Here is a tiny trained network, its code and every weight. The questions are about switching its units off for an input and a class, where a switched-off unit gives its printed mean instead of its output.

import numpy as np


def w(rows, s, z=0):
    codes = np.array(rows[::2]) - 128.0
    scale = np.full(codes.shape[1], s)
    scale[-1] = z or s
    return codes * scale


def f(y):
    return y / 2 * (1 + np.tanh(0.7978845608 * (y + 0.044715 * y**3)))


def log_softmax(a):
    a = a - a.max(-1, keepdims=True)
    return a - np.log(np.exp(a).sum(-1, keepdims=True))


def net(x, mask):
    res = np.array(x, float).reshape(1, 2) / 4 @ E
    y = f(res @ A[0][:, :-1].T + A[0][:, -1])
    res = res + np.where(mask, y, B[0][:, -1]) @ B[0][:, :-1]
    return log_softmax(res[-1] @ U[:, :-1].T + U[:, -1])


A, B = {}, {}
E = w([
[86,2,87],'x0',
[230,115,5],'x1',
],0.008)
A[0] = w([
[154,145,148,71],'neuron 1',
[115,149,126,254],'neuron 2',
[81,44,118,127],'neuron 3',
[216,123,68,109],'neuron 4',
[171,162,53,130],'neuron 5',
[96,163,219,91],'neuron 6',
[64,141,220,149],'neuron 7',
[203,249,209,110],'neuron 8',
[190,131,85,78],'neuron 9',
[29,106,167,79],'neuron 10',
[116,184,113,74],'neuron 11',
[89,61,123,78],'neuron 12',
[32,164,177,145],'neuron 13',
[107,47,124,181],'neuron 14',
],0.014,0.0091)
B[0] = w([
[118,74,200,120],'neuron 1',
[137,254,42,234],'neuron 2',
[203,134,161,208],'neuron 3',
[133,59,64,203],'neuron 4',
[68,98,43,193],'neuron 5',
[107,48,75,208],'neuron 6',
[115,120,71,254],'neuron 7',
[249,82,181,246],'neuron 8',
[101,58,120,163],'neuron 9',
[131,35,92,201],'neuron 10',
[123,75,240,130],'neuron 11',
[166,67,158,166],'neuron 12',
[120,111,49,240],'neuron 13',
[231,197,138,224],'neuron 14',
],0.011,0.0095)
U = w([
[122,68,65,126],'0',
[247,104,155,143],'1',
[128,250,77,255],'2',
[59,140,148,55],'3',
[76,131,160,68],'4',
[105,138,170,49],'5',
],0.018,0.0064)

Each question gives the input, the list of numbers given to net, and the class t.
The units are the neurons (one row each of A and B). Each row of codes is followed by its name. A weight is (code - 128) times the scale printed after its matrix; where a second scale follows, it is the last column's (A, B and U).
mask holds one flag per neuron, in row order. A switched-off neuron (its flag False) gives its mean, the last column of its row in B, instead of its output. The means were averaged over made-up inputs and are rounded, as every weight is.
A unit's drop is (log p(t) with every unit on - log p(t) with that unit switched off) / (log p(t) with every unit on - log p(t) with every unit switched off).
The circuit of an input: a set's keep is (log p(t) with only the set's units on - log p(t) with every unit switched off) / (log p(t) with every unit on - log p(t) with every unit switched off). Starting from the 12 units with the biggest drops (on a tie, the unit counted first), units are removed one at a time, each time the one whose removal leaves the highest keep (on an exact tie, the one counted first), for as long as the keep stays at least 0.8.
circuit, biggest first: the units of the circuit, biggest drop first
top k neurons: the k neurons with the biggest drops, biggest first
drop when u is switched off: that unit's drop, to one decimal
input [-6,-8], class 0: circuit, biggest first => neuron 6
input [3,-3], class 2: top 2 neurons => neuron 8; neuron 4
input [-7,-8], class 0: top 4 neurons => neuron 6; neuron 13; neuron 7; neuron 14
input [-4,4], class 0: top 4 neurons => neuron 5; neuron 14; neuron 3; neuron 4
input [0,3], class 2: circuit, biggest first => neuron 10; neuron 8
input [3,2], class 2: circuit, biggest first => neuron 8; neuron 10; neuron 6
input [-6,6], class 0: top 4 neurons => neuron 5; neuron 14; neuron 4; neuron 3
input [7,-6], class 1: top 3 neurons => neuron 14; neuron 3; neuron 5
input [-6,7], class 0: top 3 neurons => neuron 5; neuron 4; neuron 14
input [8,-6], class 1: top 2 neurons => neuron 14; neuron 3
input [5,0], class 1: drop when neuron 12 is switched off => 0.0
input [1,-1], class 2: drop when neuron 8 is switched off => 0.1
input [5,-4], class 1: drop when neuron 3 is switched off => 0.4
input [7,5], class 1: circuit, biggest first => neuron 14
